Each row is followed by its class.
[-265 -515   28  -20 -114  -86  -31  208  289   -4  853  234 -325 -334
  -32   68  466  487 -474 -443 -104   99 -168 -158  -58 -212 -236 -203
  133  -31  316  320 -152  309] : J
[-453 -511    7    2 -118 -152    6   41  239 -318  735 -152 -504 -298
 -135 -140  514  458 -299 -561 -435  232 -105 -342 -111 -232 -298 -105
  148  -34  161  299 -112  208] : X
[ 355  638  487   43 -592  270 -337  -99  -28 -492  -10  -12 -477  520
 -311 -511  -16  475 -355   45 -213   44    4 -430 -332  -99 -361  765
  615   -7   24  -98  -45   53] : Z
[ 254  559  413  -86 -675  241 -241 -103  -95 -562 -113   45 -471  312
 -312 -509  184  403 -401 -128 -151  -93   30 -348 -367  -83 -454  666
  668   68   35 -148    2   15] : J
[ 375  643  436  -77 -670  232 -207 -123 -206 -575  -38   64 -278  281
 -359 -522  119  433 -592 -157 -139 -196   74 -446 -370   61 -529  538
  765  -41  144 -162   85   90] : L
[ 255  582  379  -23 -670   99 -176 -131 -172 -620  -71  -63 -283  147
 -370 -585  251  474 -631 -133  -77  -77  128 -356 -373   -3 -667  288
  702   67  165  -41   48  117] : T
[ 451  729  477   73 -611  213 -380 -115 -170 -471   64  208 -229  538
 -305 -365  -89  488 -242  153  -82  133   22 -542 -486  -50 -286  554
  704  -51  132 -236   41  159] : V
[ 313  304  629   14  -35  159  507 -230  -59  -71  477 -232  426 -188
  124  170 -102  414 -714  -58  637  -40  308 -118  171  577 -294 -347
 -198 -497   28  289  148  -75] : J
[ 347  672  394   86 -571  312 -444 -127   42 -487  -69   23 -598  608
 -254 -571 -109  481 -232  141 -286   95  -64 -350 -406 -205 -299  835
  658   94   -8 -165 -141   16] : B
[ 317  256  665  -54   78  149  518 -335 -122  -71  471 -125  369  -89
  195  171 -329  520 -530  -74  545  -16  344 -252  122  551 -135 -365
 -162 -499   34  158  273 -193] : R
[  78  158  263 -129  297   49  -85  -29  306   22  244  533 -275   19
   99 -174  -58   30   76  606   91 -441   63  347  138 -141 -380  250
 -540  139 -202  315 -481 -566] : Z
[-353 -528  -12   55  -49 -191  -52   61  310 -229  670  -45 -508 -145
  -81  -12  472  423 -211 -436 -430  456  -82 -429  -95 -179 -132  -39
   -1 -113  115  261 -116  142] : Y
[  45  135  280 -103  257   70  -89  -91  328  -71  280  349 -356  100
  106 -152   45   33  291  607  -10 -281   23  318  132 -196 -309  244
 -554  136 -266  321 -530 -659] : Q
[-198 -437  -66   95   74 -111 -145   33  331  -32  805  156 -530  -65
 -101  -93  426  394 -301 -392 -369  278  -31 -177 -108 -334 -267  -32
  104 -130   85  277 -274  118] : Z
[-441 -537  -64   10  -88 -149  -53  180  249 -140  633  -76 -384 -186
  -81  -35  460  438 -267 -507 -361  401 -166 -424 -109 -119 -138  -67
  129  -83  173  233 -103  262] : Z
[ 301  556  436   31 -544  284 -304  -22   51 -482   41   87 -395  450
 -280 -495  -48  449 -350  103  -95  -39 -183 -362 -307  -44 -363  671
  572  103   70  -45 -102   97] : R
[-209 -547   10  -52  -60  -49  -64  246  325   25  825  352 -438 -210
  -53    7  420  462 -407 -432 -141  174 -196 -222  -72 -251 -192  -65
  158  -92  248  274 -223  227] : T
[-116  -10    2  -10  179  101   33  266  220  160  -69  482   55  -27
  317  118  151  -81   10  617  179   32 -120  376  388  326 -257  -98
 -515  216 -215  438 -248 -458] : Q
[ 359  591  417  -42 -669  244 -265 -156 -147 -550  -98  -10 -459  373
 -364 -522  170  435 -485 -192 -244  -79  140 -441 -366  -68 -514  629
  750   -6   18 -156    1    6] : H
[ 325  641  332  108 -577  249 -409  -81    3 -423 -141  -16 -444  564
 -274 -535  -18  390 -271   81 -204   95  -82 -347 -324  -89 -287  778
  629   55   -9 -115  -92   96] : B
[  -7  105  239 -155  226  159  -57   10  339  -58  252  537 -384   74
  132 -145  -15  -16  256  630   59 -409  -86  391  171 -173 -283  258
 -528  209 -226  338 -534 -602] : V
[ 251  573  330  -54 -545  158 -245 -101  -93 -509  -82   84 -313  222
 -370 -592  184  410 -491  -32  -17 -148   -5 -267 -317  -52 -540  391
  657   80  131  -74  -29  102] : H
[ 296  333  674  -52   89  242  436 -314  -49 -144  512 -165  278 -124
   92   35 -183  473 -521  -28  518 -100  377 -108  113  483 -329 -260
 -188 -526   15  248  117 -222] : V
[-343 -467   30  115   69 -145  -81   65  328 -152  727  -42 -520  -55
 -175  -13  479  425 -236 -399 -427  354  -55 -401 -115 -302 -195   40
    8 -142   61  297 -170  198] : B
[-215 -507  -10    4   50  -84  -40  145  384   20  858  248 -499  -92
  -43  -35  428  412 -320 -369 -198  251 -104 -102 -108 -307 -162  -30
   91 -109  157  234 -241  143] : Q
[-372 -518   94   16  -83 -234   76  139  161 -194  766   59 -246 -246
 -132  108  545  496 -353 -520 -240  359  -30 -527  -63 -108 -138 -169
   64 -163  225  293   54  370] : J
[-158  -14  202  -28   52   67 -168  131  297 -173   20  311 -230  -80
  139  -28   53  129   65  460    5  -91  -67  112  214   30 -390  -13
 -550  270 -153  515 -371 -443] : T
[-337 -503  -95  148  339 -137 -147   14  457   93  332  -89 -737  173
 -192 -210  162  330  -55 -239 -509  308  -81 -201  -47 -445   57  394
 -237 -104 -243  230 -388  -72] : J
[-193 -100  204 -121  -19   85  -14  206  173 -237   63  422  -35 -339
  137  127  132   80  -48  292  133 -156  -27   68  293  165 -396 -245
 -555  293  -11  585 -150 -299] : B
[-432 -511 -100  163  211 -201  -24   98  320   11  511  -19 -416  -64
 -154  -80  339  263 -348 -390 -354  357   15 -150   74 -209  -50   -9
 -192 -115  -46  392 -218  195] : Z
[-443 -532 -107   -5  -28 -184   14  124  294 -106  585 -152 -438 -234
  -79 -133  552  411 -324 -508 -367  343 -164 -263  -84 -157 -218  -86
   93  -41  110  246 -171  154] : V
[-401 -543  -11  -16    6 -138  -61  159  323  -83  583   43 -481 -194
  -89  -41  326  394 -184 -390 -382  296 -166 -380  -60 -222  -72   56
   -1  -51  147  197 -142  178] : Q
[-391 -462 -147  118  -17 -165  -81   96  356 -152  554  -72 -541  -22
  -76 -220  418  394 -263 -386 -533  510 -126 -266 -136 -180 -230   54
   95  -82  -33  234 -241   75] : R
[ 421  755  443  100 -707  194 -357 -136 -208 -552  -81   54 -221  527
 -328 -458   29  457 -282   34 -177  185   80 -511 -460  -21 -383  601
  751  -37   47 -215   46  115] : J
[-206  -37  251  -81  -24    2   71  110  181 -266  177  173  -13 -260
  147   65  190  141 -114  272  145 -186  -34   94  286  187 -447 -263
 -593  212  -84  610 -222 -335] : Y
[ 201  292  635  -62   37  163  483 -247  -90  -79  501 -254  414 -178
  144  132 -135  465 -601  -74  618  -46  341 -168  133  583 -284 -376
 -180 -530   57  247  167 -118] : Z
[ -81 -478   58   47  103  -90  -28  137  295   12  899  469 -308 -166
  -46   62  316  462 -477 -303  -79  254  -53 -251 -125 -179 -229 -170
  137 -186  215  264 -131  216] : L
[  66  160  282  -99  278  114  -55  -71  343  -45  285  502 -394  168
  124 -138  -21   31  294  637  -16 -277   75  311   95 -200 -308  304
 -560  125 -286  263 -517 -679] : Q
[ 357  625  369  -23 -694  177 -219  -96 -183 -454 -136   28 -309  420
 -285 -452   77  429 -540  -99 -115  -20  114 -424 -346  -10 -367  581
  725  -59   12 -188  -12   95] : J
[ 516  821  416  174 -588  194 -461 -260 -116 -632  -29  -36 -355  677
 -385 -581  -34  465 -237   37 -360  248  150 -581 -575 -115 -486  680
  756  -78  -20 -272  -54   -9] : B
[-462 -558  -96  109  174 -168 -105  109  351  -36  476  -85 -558 -106
 -200 -103  376  296 -229 -354 -421  262  -58 -182   14 -345  -63   92
 -151  -56  -47  363 -275  176] : Q
[ -24   85  338 -228  111  132   38   67  225 -110  377  632 -200 -112
  135   -5   78    5  100  436  139 -487  -10  304  216  -64 -308  166
 -518  180  -64  357 -332 -450] : Y
[ 313  278  592  133    7  251  474 -324 -113 -226  482 -271  364   -9
  170  172 -270  530 -561 -134  373  288  384 -332  168  659 -253 -449
 -127 -698  -83  258  191 -166] : X
[ 436  655  487  -16 -603  249 -252 -165 -182 -483 -122  114 -426  494
 -310 -477   20  471 -413  -52 -168  -13  182 -446 -388  -87 -391  678
  733  -88    7 -230   52   -1] : T
[ 516  702  465   78 -600  124 -333 -191 -183 -549   75  140 -142  413
 -314 -422   46  527 -404   65  -22  123  116 -506 -485   -9 -460  387
  747  -99  115 -178   54  145] : R
[-159  -62  169   13  -74   95  -45  189  239 -238   17  280  -69 -118
  201   61  110   83  -30  350   56   19  -71   57  289  237 -421 -123
 -531  233 -191  600 -242 -409] : Y
[-271  -45  183  -99  -25   62   23  111  214 -263   12  160 -209  -97
  180  -22  234   85   50  261   -2  -53    7  168  302  120 -415 -115
 -535  265 -231  577 -277 -471] : H
[-386 -553 -102  176  273 -128 -133   31  371  -62  478  -10 -619  -70
 -207 -117  274  279 -261 -338 -452  299  -62 -128  -21 -348  -46   82
 -153  -95  -66  363 -236  142] : L
[-454 -552  -16   31  -76 -179  -78   45  320 -220  652 -179 -594 -228
 -170 -127  557  478 -258 -576 -506  317  -91 -390 -130 -273 -259   10
   80  -75  106  299 -155  187] : R
[ 225  252  347  281  186  362  265 -274   40  162    9   31   40  296
  250   55 -510  319 -287  206  320  330  211   13  171  488  -61  -98
 -170 -365 -325  203   73 -381] : V
[-380 -525  -32  105  246 -161  -83   54  369   22  451  -11 -602  -48
 -211  -81  231  302 -238 -302 -357  195  -71 -242    0 -351   30  227
 -244 -104  -99  317 -271  119] : Y
[ 321  593  385   16 -583  303 -342  -64   38 -446  -64  -39 -525  451
 -287 -616   44  439 -357   -4 -221   19 -102 -313 -293 -129 -409  786
  668   71   35 -103 -158   31] : T
[ 450  721  368  171 -528  137 -438 -165 -130 -452  -12   31 -268  631
 -327 -496   -9  485 -262   87 -235  295   87 -516 -502  -74 -417  587
  733  -75   -3 -227  -45   75] : Q
[ -80  -10  164 -210  118   71  135  260  197   83  198  537  183 -387
  220   73  259   41 -281  448  412 -424 -179  411  409  292 -485 -292
 -488  227   46  521 -248 -365] : J
[-148  -15  174  -89  113   33  157  183  180   18   78  385   85 -119
  273  100  313   60 -154  427  276  -60  -21  337  366  332 -369 -254
 -496  144 -163  494 -177 -461] : H
[-237  -20  135 -135  104   58   83  179  179   15   81  379   -3 -183
  273   40  324   90 -112  368  227 -178  -45  374  336  246 -449 -223
 -466  222 -118  509 -227 -447] : Z
[ 489  724  465   68 -613  108 -266 -122 -228 -569   92  167   48  318
 -292 -383   68  472 -500   75   53  128  112 -501 -432  139 -500  224
  703 -116  207 -170  108  152] : T
[ 196  216  426  166   18  325  332 -120  -14  108   72  110  223   83
  326  157 -400  334 -492   95  526  315  183    8  168  620 -111 -213
  -90 -279 -128  209  226 -215] : T
[  80  107  283   56   99  296 -313  205  377  -43  107  745 -249  163
  219   60 -116  105  264  657    5   49 -234  146  117  109 -422  295
 -492  267 -224  396 -424 -580] : J
[ 280  621  324   10 -571   65 -241 -216 -159 -629  -82  -47 -330  261
 -398 -670  185  477 -540  -56 -185   60  204 -419 -416  -30 -619  328
  689    3  100  -97   -3    5] : T
[ 306  652  380   33 -593  320 -431  -77   63 -450  -49  -59 -573  573
 -279 -571  -79  468 -189   78 -303   30 -130 -413 -355 -175 -270  897
  588   68    6 -142 -200   29] : B
[ 275  599  422  -20 -559  226 -326  -92   -5 -455  -24    2 -363  342
 -224 -492   26  575 -379   50  -67   -2  -60 -366 -385  -48 -354  544
  581   35  128 -124  -37   61] : L
[ 222  552  407 -128 -611    7  -80 -137 -213 -591  -33   11 -126   43
 -350 -530  300  505 -718 -182  127 -169  153 -316 -321   71 -602  102
  624   30  241  -25  151  155] : V
[ 487  719  445  126 -735  168 -350 -170 -263 -549   14   85 -145  469
 -327 -400   77  508 -399  -70 -173  156  134 -537 -469   42 -446  437
  853  -66  152 -198  150  207] : R
[ 276  586  337   67 -549  290 -394  -16    1 -368 -125   -4 -458  541
 -265 -529  -67  455 -323   48 -234   70 -153 -368 -326  -87 -305  779
  680   49   10 -151 -114  114] : V
[ 241  260  462  158   54  327  314 -206   25   34  180  132  134  174
  292   84 -517  346 -309  212  430  244  174  -55  116  520  -91 -131
 -135 -287 -166  168  167 -319] : Q
[ 207  204  455  183   79  234  387 -209  -43   79   87   23  305   13
  279  166 -418  348 -485   83  520  271  235  -46  200  640 -115 -335
 -188 -288 -106  232  284 -220] : Q
[ -35  126  224 -126  224   37  -36  -11  293  -22  212  299 -312   84
  124 -157  110   38  116  434  -47 -137   91  301  153  -89 -329  244
 -541   67 -284  319 -458 -608] : Z
[ 323  305  524   97 -110  212  382 -317 -133 -240  430 -303  349  -68
  178  118 -231  517 -556 -116  332  188  332 -334  133  626 -298 -462
  -46 -570    0  247  145 -124] : V
[ 396  735  529   95 -663  124 -318 -207 -220 -612   63  -92 -159  426
 -338 -432   62  595 -419  -55 -118  177  123 -604 -518   31 -461  389
  720 -106  142 -194   95  135] : T
[-313 -551   48  -47  -74 -165   78  192  254  -28  857  217 -254 -334
  -52   44  533  479 -573 -534   28   82 -121 -138  -38 -161 -233 -313
  129  -63  283  354  -89  349] : H
[ 121  230  380  181  -22  317  266 -131    1   93   32    9  180   79
  325  122 -415  327 -385  147  471  249  136   22  174  563 -109 -155
  -84 -195 -157  237  180 -192] : X
[-379 -590   -2    6  -27 -215   10  163  229  -39  670   67 -422 -141
 -123   70  534  417 -275 -484 -245  357 -139 -409  -28 -213  -35  -61
   78 -120  117  287  -96  312] : H
[  54   90  309   25  224  297 -319  153  375  -26   65  688 -375  243
  155   22 -153   91  337  707  -65   46 -207  146  140   31 -363  372
 -520  217 -300  408 -443 -635] : R
[-126   18  224 -137   90  -19   93  163  131   53  159  426  150 -294
  203  117  307   94 -263  400  334 -314    8  276  349  289 -477 -300
 -502  182  -12  529 -170 -366] : Z
